Below is a small trained network, with its code and all its weights. Each question gives an input and a class and asks what happens when units are switched off, that is, made to give their printed mean instead of their output.

import numpy as np


def w(rows, s, z=0):
    codes = np.array(rows[::2]) - 128.0
    scale = np.full(codes.shape[1], s)
    scale[-1] = z or s
    return codes * scale


def norm(h):
    return h / np.sqrt((h * h).mean(-1, keepdims=True) + 1e-5)


def f(y):
    return np.maximum(y, 0)


def log_softmax(a):
    a = a - a.max(-1, keepdims=True)
    return a - np.log(np.exp(a).sum(-1, keepdims=True))


def net(x, mask):
    res = np.array(x, float).reshape(1, 8) / 4 @ E
    u = 0
    for l in range(3):
        y = f(norm(res) @ A[l][:, :-1].T + A[l][:, -1])
        res = res + np.where(mask[u : u + 11], y, B[l][:, -1]) @ B[l][:, :-1]
        u += 11
    return log_softmax(norm(res)[-1] @ U[:, :-1].T + U[:, -1])


A, B = {}, {}
E = w([
[122,128,132,132],'x0',
[125,128,130,129],'x1',
[115,128,138,135],'x2',
[125,128,132,129],'x3',
[66,76,13,157],'x4',
[118,128,134,132],'x5',
[130,2,212,90],'x6',
[211,111,105,240],'x7',
],0.0074)
A[0] = w([
[184,106,135,221,170],'L0N0',
[184,105,128,208,155],'L0N1',
[98,87,55,141,169],'L0N2',
[108,230,157,109,68],'L0N3',
[172,62,188,96,84],'L0N4',
[99,110,107,43,101],'L0N5',
[88,166,67,121,47],'L0N6',
[185,131,97,72,52],'L0N7',
[154,135,147,162,59],'L0N8',
[171,7,113,106,107],'L0N9',
[179,164,187,118,251],'L0N10',
],0.011,0.0029)
B[0] = w([
[200,48,104,176,245],'L0N0',
[195,71,137,185,231],'L0N1',
[26,161,119,102,228],'L0N2',
[210,126,107,57,222],'L0N3',
[89,151,224,191,230],'L0N4',
[103,149,166,249,215],'L0N5',
[130,189,64,123,197],'L0N6',
[145,141,148,91,135],'L0N7',
[161,167,124,102,156],'L0N8',
[54,80,193,118,238],'L0N9',
[118,202,223,115,255],'L0N10',
],0.014,0.0052)
A[1] = w([
[223,223,222,149,120],'L1N0',
[128,20,7,124,3],'L1N1',
[217,71,120,213,112],'L1N2',
[254,163,120,52,52],'L1N3',
[112,241,163,12,146],'L1N4',
[117,206,73,81,54],'L1N5',
[45,125,81,119,141],'L1N6',
[204,203,25,137,85],'L1N7',
[145,147,114,226,141],'L1N8',
[168,145,73,10,90],'L1N9',
[213,171,217,74,36],'L1N10',
],0.0085,0.003)
B[1] = w([
[189,79,160,13,255],'L1N0',
[218,58,23,184,152],'L1N1',
[104,242,191,101,201],'L1N2',
[109,80,87,30,183],'L1N3',
[6,178,75,180,219],'L1N4',
[118,187,101,101,172],'L1N5',
[189,170,172,163,176],'L1N6',
[160,53,193,185,194],'L1N7',
[129,153,131,82,178],'L1N8',
[74,136,201,145,160],'L1N9',
[110,55,33,218,204],'L1N10',
],0.016,0.0069)
A[2] = w([
[100,5,155,167,44],'L2N0',
[88,200,39,33,42],'L2N1',
[205,151,76,94,124],'L2N2',
[216,157,58,86,91],'L2N3',
[56,102,94,114,99],'L2N4',
[98,144,157,156,75],'L2N5',
[69,168,131,105,175],'L2N6',
[99,131,100,240,101],'L2N7',
[160,189,58,168,54],'L2N8',
[155,189,55,166,3],'L2N9',
[196,222,87,134,254],'L2N10',
],0.015,0.0025)
B[2] = w([
[193,172,40,118,246],'L2N0',
[252,188,75,54,255],'L2N1',
[73,54,133,118,183],'L2N2',
[65,44,170,98,187],'L2N3',
[166,138,182,151,207],'L2N4',
[88,113,105,111,199],'L2N5',
[105,184,169,110,251],'L2N6',
[164,98,105,235,236],'L2N7',
[64,93,70,119,189],'L2N8',
[45,78,87,118,185],'L2N9',
[66,127,98,54,219],'L2N10',
],0.026,0.0064)
U = w([
[198,209,101,32,183],'0',
[88,1,179,54,230],'1',
[14,205,7,107,31],'2',
[20,14,39,145,126],'3',
[22,187,253,100,100],'4',
[244,77,232,154,71],'5',
[48,188,157,247,248],'6',
[217,77,54,223,26],'7',
],0.015,0.0013)

Each question gives the input, the list of numbers given to net, and the class t.
The units are the neurons (one row each of A and B). Each row of codes is followed by its name. A weight is (code - 128) times the scale printed after its matrix; where a second scale follows, it is the last column's (A, B and U).
mask holds one flag per neuron, layer by layer. A switched-off neuron (its flag False) gives its mean, the last column of its row in B, instead of its output. The means were averaged over made-up inputs and are rounded, as every weight is.
A unit's drop is (log p(t) with every unit on - log p(t) with that unit switched off) / (log p(t) with every unit on - log p(t) with every unit switched off).
most important unit: the unit with the biggest drop
k most important neurons: the k neurons with the biggest drops, biggest first
k most important neurons of layer l: the k neurons of layer l with the biggest drops, biggest first
input [4,8,3,-3,-7,6,4,1], class 5: 4 most important neurons : L0N2, L1N2, L1N0, L0N4
input [4,1,3,7,5,1,1,-7], class 6: 2 most important neurons : L0N5, L1N0
input [-1,0,-3,4,1,-4,-5,5], class 3: 2 most important neurons : L0N10, L1N0
input [-5,-3,4,-5,-6,1,1,-5], class 4: 2 most important neurons : L0N0, L0N10
input [-5,-1,-1,-2,-7,-3,0,4], class 1: most important unit : L0N9
input [-6,7,3,-1,-7,-3,2,-8], class 4: 2 most important neurons : L0N0, L1N0
input [4,1,-6,4,0,0,6,-6], class 4: 4 most important neurons : L1N10, L0N0, L2N1, L2N7
input [0,-2,3,3,0,8,8,3], class 5: 2 most important neurons : L1N10, L0N4
input [-8,-4,-8,-7,3,1,0,3], class 3: 2 most important neurons of layer 0 : L0N4, L0N10
input [-5,-2,0,4,1,1,4,1], class 7: 3 most important neurons : L0N9, L2N0, L1N2
input [-7,-2,6,7,7,4,-4,1], class 3: 3 most important neurons of layer 0 : L0N10, L0N4, L0N9
input [2,5,6,-2,-4,-1,1,4], class 5: 2 most important neurons : L0N4, L0N3
input [-1,-3,-1,5,-3,1,2,-5], class 4: 2 most important neurons : L0N0, L0N1
input [4,6,5,1,6,-6,1,-7], class 6: most important unit : L0N5
input [2,4,4,-4,1,6,0,8], class 3: 3 most important neurons of layer 1 : L1N2, L1N7, L1N0
input [2,-7,2,3,-8,5,1,-2], class 4: 2 most important neurons : L0N10, L0N4
input [-6,8,-3,-1,-4,-7,4,-8], class 4: 2 most important neurons : L0N0, L2N1
input [1,5,-1,-6,-8,-7,6,0], class 4: 2 most important neurons of layer 0 : L0N10, L0N4
input [-7,-4,0,-3,1,0,0,7], class 3: 2 most important neurons of layer 0 : L0N4, L0N0
input [-5,2,-8,6,6,6,2,1], class 7: most important unit : L0N10
input [5,8,-3,-6,7,-7,8,-5], class 6: 2 most important neurons of layer 0 : L0N5, L0N0
input [-3,5,-3,4,1,-3,5,4], class 7: 3 most important neurons of layer 0 : L0N9, L0N10, L0N3
input [8,7,7,-8,0,2,5,-5], class 4: 2 most important neurons of layer 1 : L1N10, L1N7
